6.5 -6.4 13.5 -32.4 2.6 -17.5 50.2 -1.9 -37.8
16.2 -11.1 -16.9 0.6 10.2 37.6 18.5 -16.2 14.4
6.7 -22.1 -33.2 -1.7 -11.9 3.5 35.7 -37.2 -14.6
30.6 -29.1 17.9 7.6 4.1 -13.6 7.2 21.7 12.8
3.0 37.1 17.3 -14.2 3.7 -1.5 -1.5 27.9 -0.5
12.7 -1.3 34.2 10.5 -20.1 -33.7 6.2 -7.7 -21.6
21.9 -15.6 32.9 -9.7 -12.2 -35.9 12.1 17.2 2.9
|
21.9 -15.6 32.9 -9.7 -12.2 -35.9 12.1 17.2 2.9
12.7 -1.3 34.2 10.5 -20.1 -33.7 6.2 -7.7 -21.6
3.0 37.1 17.3 -14.2 3.7 -1.5 -1.5 27.9 -0.5
30.6 -29.1 17.9 7.6 4.1 -13.6 7.2 21.7 12.8
6.7 -22.1 -33.2 -1.7 -11.9 3.5 35.7 -37.2 -14.6
16.2 -11.1 -16.9 0.6 10.2 37.6 18.5 -16.2 14.4
6.5 -6.4 13.5 -32.4 2.6 -17.5 50.2 -1.9 -37.8

32.4 -35.2 24.8 -31.4 26.2 30.2
30.5 -26.4 20.7 -15.5 30.7 23.7
30.5 -30.8 28.5 -34.7 23.8 39.9
41.9 -38.2 44.0 -51.8 36.3 45.4
32.9 -23.0 25.1 -17.9 33.3 32.4
32.9 -38.0 30.6 -31.7 36.4 32.7
32.7 -33.6 25.5 -31.8 36.7 29.7
|
32.7 -33.6 25.5 -31.8 36.7 29.7
32.9 -38.0 30.6 -31.7 36.4 32.7
32.9 -23.0 25.1 -17.9 33.3 32.4
41.9 -38.2 44.0 -51.8 36.3 45.4
30.5 -30.8 28.5 -34.7 23.8 39.9
30.5 -26.4 20.7 -15.5 30.7 23.7
32.4 -35.2 24.8 -31.4 26.2 30.2

44.6 -22.8 5.1 0.6 18.1 25.5 -1.5 -10.7 -22.1 6.1 -8.3 -25.3
1.7 -30.0 -2.1 -28.8 -18.9 25.0 32.5 -2.0 -6.8 4.5 -0.5 1.0
-39.2 10.5 3.0 -25.1 -13.2 -2.0 2.9 20.5 22.2 7.8 1.5 13.6
7.8 -29.3 1.9 13.6 49.9 -5.6 -17.9 49.2 -11.6 8.0 -51.7 -16.1
1.2 20.2 34.4 25.5 -0.1 -34.3 -9.3 27.4 -11.8 20.4 -17.5 12.9
|
1.2 20.2 34.4 25.5 -0.1 -34.3 -9.3 27.4 -11.8 20.4 -17.5 12.9
7.8 -29.3 1.9 13.6 49.9 -5.6 -17.9 49.2 -11.6 8.0 -51.7 -16.1
-39.2 10.5 3.0 -25.1 -13.2 -2.0 2.9 20.5 22.2 7.8 1.5 13.6
1.7 -30.0 -2.1 -28.8 -18.9 25.0 32.5 -2.0 -6.8 4.5 -0.5 1.0
44.6 -22.8 5.1 0.6 18.1 25.5 -1.5 -10.7 -22.1 6.1 -8.3 -25.3

-40.7 52.4
-4.3 5.5
|
-4.3 5.5
-40.7 52.4

-52.0 -28.3 53.7
21.5 -52.4 17.5
-34.7 3.9 25.5
0.3 -53.2 31.9
27.9 31.1 -42.7
|
27.9 31.1 -42.7
0.3 -53.2 31.9
-34.7 3.9 25.5
21.5 -52.4 17.5
-52.0 -28.3 53.7

-27.5 19.9 -36.6 -19.3 -3.4 -14.2
-18.8 -31.8 -23.4 -40.2 29.3 32.5
-9.4 -38.2 -41.4 -36.9 14.3 -37.5
-24.5 0.4 -18.8 -30.4 36.0 -28.5
-31.7 -20.1 -20.5 31.4 16.5 36.9
-40.5 19.1 -5.6 -18.5 36.1 -24.7
-22.7 34.7 16.7 35.2 19.0 -31.9
37.2 -31.8 25.0 -30.3 -17.2 18.6
9.0 -36.1 -42.4 42.6 -14.5 26.9
|
9.0 -36.1 -42.4 42.6 -14.5 26.9
37.2 -31.8 25.0 -30.3 -17.2 18.6
-22.7 34.7 16.7 35.2 19.0 -31.9
-40.5 19.1 -5.6 -18.5 36.1 -24.7
-31.7 -20.1 -20.5 31.4 16.5 36.9
-24.5 0.4 -18.8 -30.4 36.0 -28.5
-9.4 -38.2 -41.4 -36.9 14.3 -37.5
-18.8 -31.8 -23.4 -40.2 29.3 32.5
-27.5 19.9 -36.6 -19.3 -3.4 -14.2
---
7.8 -30.4 -49.8 20.1 -32.8 10.0
-5.4 15.0 -51.9 3.5 34.5 42.4
13.4 26.7 -47.2 -23.6 0.2 -44.6
32.0 38.8 -7.5 -33.9 13.3 39.2
17.9 -38.8 -15.7 -49.4 36.1 39.7
|
17.9 -38.8 -15.7 -49.4 36.1 39.7
7.8 -30.4 -49.8 20.1 -32.8 10.0
-5.4 15.0 -51.9 3.5 34.5 42.4
13.4 26.7 -47.2 -23.6 0.2 -44.6
32.0 38.8 -7.5 -33.9 13.3 39.2

2.1 6.4 2.3 -4.2 -21.6 1.2 9.5 -6.9 -6.7
0.3 -8.3 2.8 0.5 -26.1 1.1 -9.4 -6.1 1.3
4.7 17.0 -3.6 -2.2 24.5 1.2 -41.7 -5.2 -3.1
-10.8 9.5 -5.0 13.9 2.0 -0.3 -12.5 -3.8 2.7
-1.5 -3.3 8.9 -3.8 -27.9 2.8 28.8 2.7 1.7
|
0.3 -8.3 2.8 0.5 -26.1 1.1 -9.4 -6.1 1.3
-1.5 -3.3 8.9 -3.8 -27.9 2.8 28.8 2.7 1.7
2.1 6.4 2.3 -4.2 -21.6 1.2 9.5 -6.9 -6.7
-10.8 9.5 -5.0 13.9 2.0 -0.3 -12.5 -3.8 2.7
4.7 17.0 -3.6 -2.2 24.5 1.2 -41.7 -5.2 -3.1

46.7 -27.3 29.3 45.6 -49.1 -0.5 -48.7 -4.2 44.4 30.5 36.8
-46.0 -38.6 30.7 42.3 19.3 16.8 -33.7 33.5 -37.2 -38.2 33.0
7.7 12.7 -27.0 -49.7 -25.9 -7.9 37.6 -7.0 47.1 3.0 9.9
23.1 1.7 3.6 5.9 10.7 -12.8 36.5 -15.3 -19.2 -9.8 -45.1
-50.2 38.0 37.6 33.0 -31.5 2.5 -6.1 17.9 43.3 14.8 8.9
16.6 -1.1 -49.3 -24.0 -40.1 18.0 -33.9 -38.0 35.3 22.0 -11.9
24.1 25.1 -6.1 41.4 43.3 22.3 1.6 -8.0 -4.5 -5.9 -23.0
|
-46.0 -38.6 30.7 42.3 19.3 16.8 -33.7 33.5 -37.2 -38.2 33.0
46.7 -27.3 29.3 45.6 -49.1 -0.5 -48.7 -4.2 44.4 30.5 36.8
16.6 -1.1 -49.3 -24.0 -40.1 18.0 -33.9 -38.0 35.3 22.0 -11.9
23.1 1.7 3.6 5.9 10.7 -12.8 36.5 -15.3 -19.2 -9.8 -45.1
7.7 12.7 -27.0 -49.7 -25.9 -7.9 37.6 -7.0 47.1 3.0 9.9
24.1 25.1 -6.1 41.4 43.3 22.3 1.6 -8.0 -4.5 -5.9 -23.0
-50.2 38.0 37.6 33.0 -31.5 2.5 -6.1 17.9 43.3 14.8 8.9

2.1 -34.0 19.9 12.5 -27.3
25.1 -13.0 10.5 -2.8 -41.4
5.0 34.1 -4.9 -13.8 -10.1
10.3 -17.0 9.9 6.7 -23.0
-34.4 46.1 -0.1 -20.3 17.3
25.8 6.1 -9.5 -21.9 -33.8
|
2.1 -34.0 19.9 12.5 -27.3
10.3 -17.0 9.9 6.7 -23.0
25.1 -13.0 10.5 -2.8 -41.4
25.8 6.1 -9.5 -21.9 -33.8
5.0 34.1 -4.9 -13.8 -10.1
-34.4 46.1 -0.1 -20.3 17.3

-23.5 -3.0 25.0 25.8 8.6 12.4 -5.0 -3.5
16.4 5.3 -10.7 -33.6 -2.9 1.1 -4.2 -3.1
-43.7 -2.2 -1.0 22.7 3.1 7.6 -11.2 2.0
-25.5 5.7 -0.3 7.8 -12.6 -6.1 -3.7 -1.3
-6.8 4.6 -6.2 13.1 -16.4 -12.0 -6.6 -2.2
3.5 -4.4 -3.0 14.9 -17.6 0.6 3.1 2.8
-13.6 -2.0 -3.5 -11.0 -8.7 0.5 -7.5 -3.1
13.2 9.5 4.3 29.3 4.7 -10.8 13.4 2.0
6.8 2.4 2.8 -12.3 3.5 1.2 13.6 1.1
-1.0 3.6 -7.6 -30.4 -3.1 -6.6 -13.9 3.4
-4.2 4.3 -19.0 -25.3 6.9 3.1 10.9 0.0
20.5 -11.7 2.0 14.1 12.2 -10.3 -6.8 6.3
|
20.5 -11.7 2.0 14.1 12.2 -10.3 -6.8 6.3
3.5 -4.4 -3.0 14.9 -17.6 0.6 3.1 2.8
-23.5 -3.0 25.0 25.8 8.6 12.4 -5.0 -3.5
-43.7 -2.2 -1.0 22.7 3.1 7.6 -11.2 2.0
-13.6 -2.0 -3.5 -11.0 -8.7 0.5 -7.5 -3.1
6.8 2.4 2.8 -12.3 3.5 1.2 13.6 1.1
-1.0 3.6 -7.6 -30.4 -3.1 -6.6 -13.9 3.4
-4.2 4.3 -19.0 -25.3 6.9 3.1 10.9 0.0
-6.8 4.6 -6.2 13.1 -16.4 -12.0 -6.6 -2.2
16.4 5.3 -10.7 -33.6 -2.9 1.1 -4.2 -3.1
-25.5 5.7 -0.3 7.8 -12.6 -6.1 -3.7 -1.3
13.2 9.5 4.3 29.3 4.7 -10.8 13.4 2.0

-21.6 17.8 -17.3 0.6 16.8 12.0 28.1 19.3 -19.5 9.7 8.1 18.6
-16.2 -9.6 8.7 31.4 16.1 -17.9 -10.2 -12.1 4.4 7.9 13.5 0.5
-3.9 -9.0 10.1 25.2 -3.9 -12.5 -14.3 -8.2 10.2 5.7 8.7 -6.1
24.9 -10.5 10.5 -14.1 -21.1 -2.0 -18.8 -10.6 14.2 -11.4 -12.5 -15.6
-24.0 35.4 -31.0 -6.0 1.8 30.9 47.8 43.6 -28.5 16.4 9.4 26.0
2.4 0.2 -1.9 -11.7 6.5 1.7 2.7 -2.0 -3.3 -4.8 -4.9 1.5
37.2 -25.9 23.2 -17.4 -19.8 -14.6 -38.7 -30.5 25.4 -20.9 -19.2 -26.6
|
37.2 -25.9 23.2 -17.4 -19.8 -14.6 -38.7 -30.5 25.4 -20.9 -19.2 -26.6
24.9 -10.5 10.5 -14.1 -21.1 -2.0 -18.8 -10.6 14.2 -11.4 -12.5 -15.6
-16.2 -9.6 8.7 31.4 16.1 -17.9 -10.2 -12.1 4.4 7.9 13.5 0.5
-3.9 -9.0 10.1 25.2 -3.9 -12.5 -14.3 -8.2 10.2 5.7 8.7 -6.1
2.4 0.2 -1.9 -11.7 6.5 1.7 2.7 -2.0 -3.3 -4.8 -4.9 1.5
-21.6 17.8 -17.3 0.6 16.8 12.0 28.1 19.3 -19.5 9.7 8.1 18.6
-24.0 35.4 -31.0 -6.0 1.8 30.9 47.8 43.6 -28.5 16.4 9.4 26.0
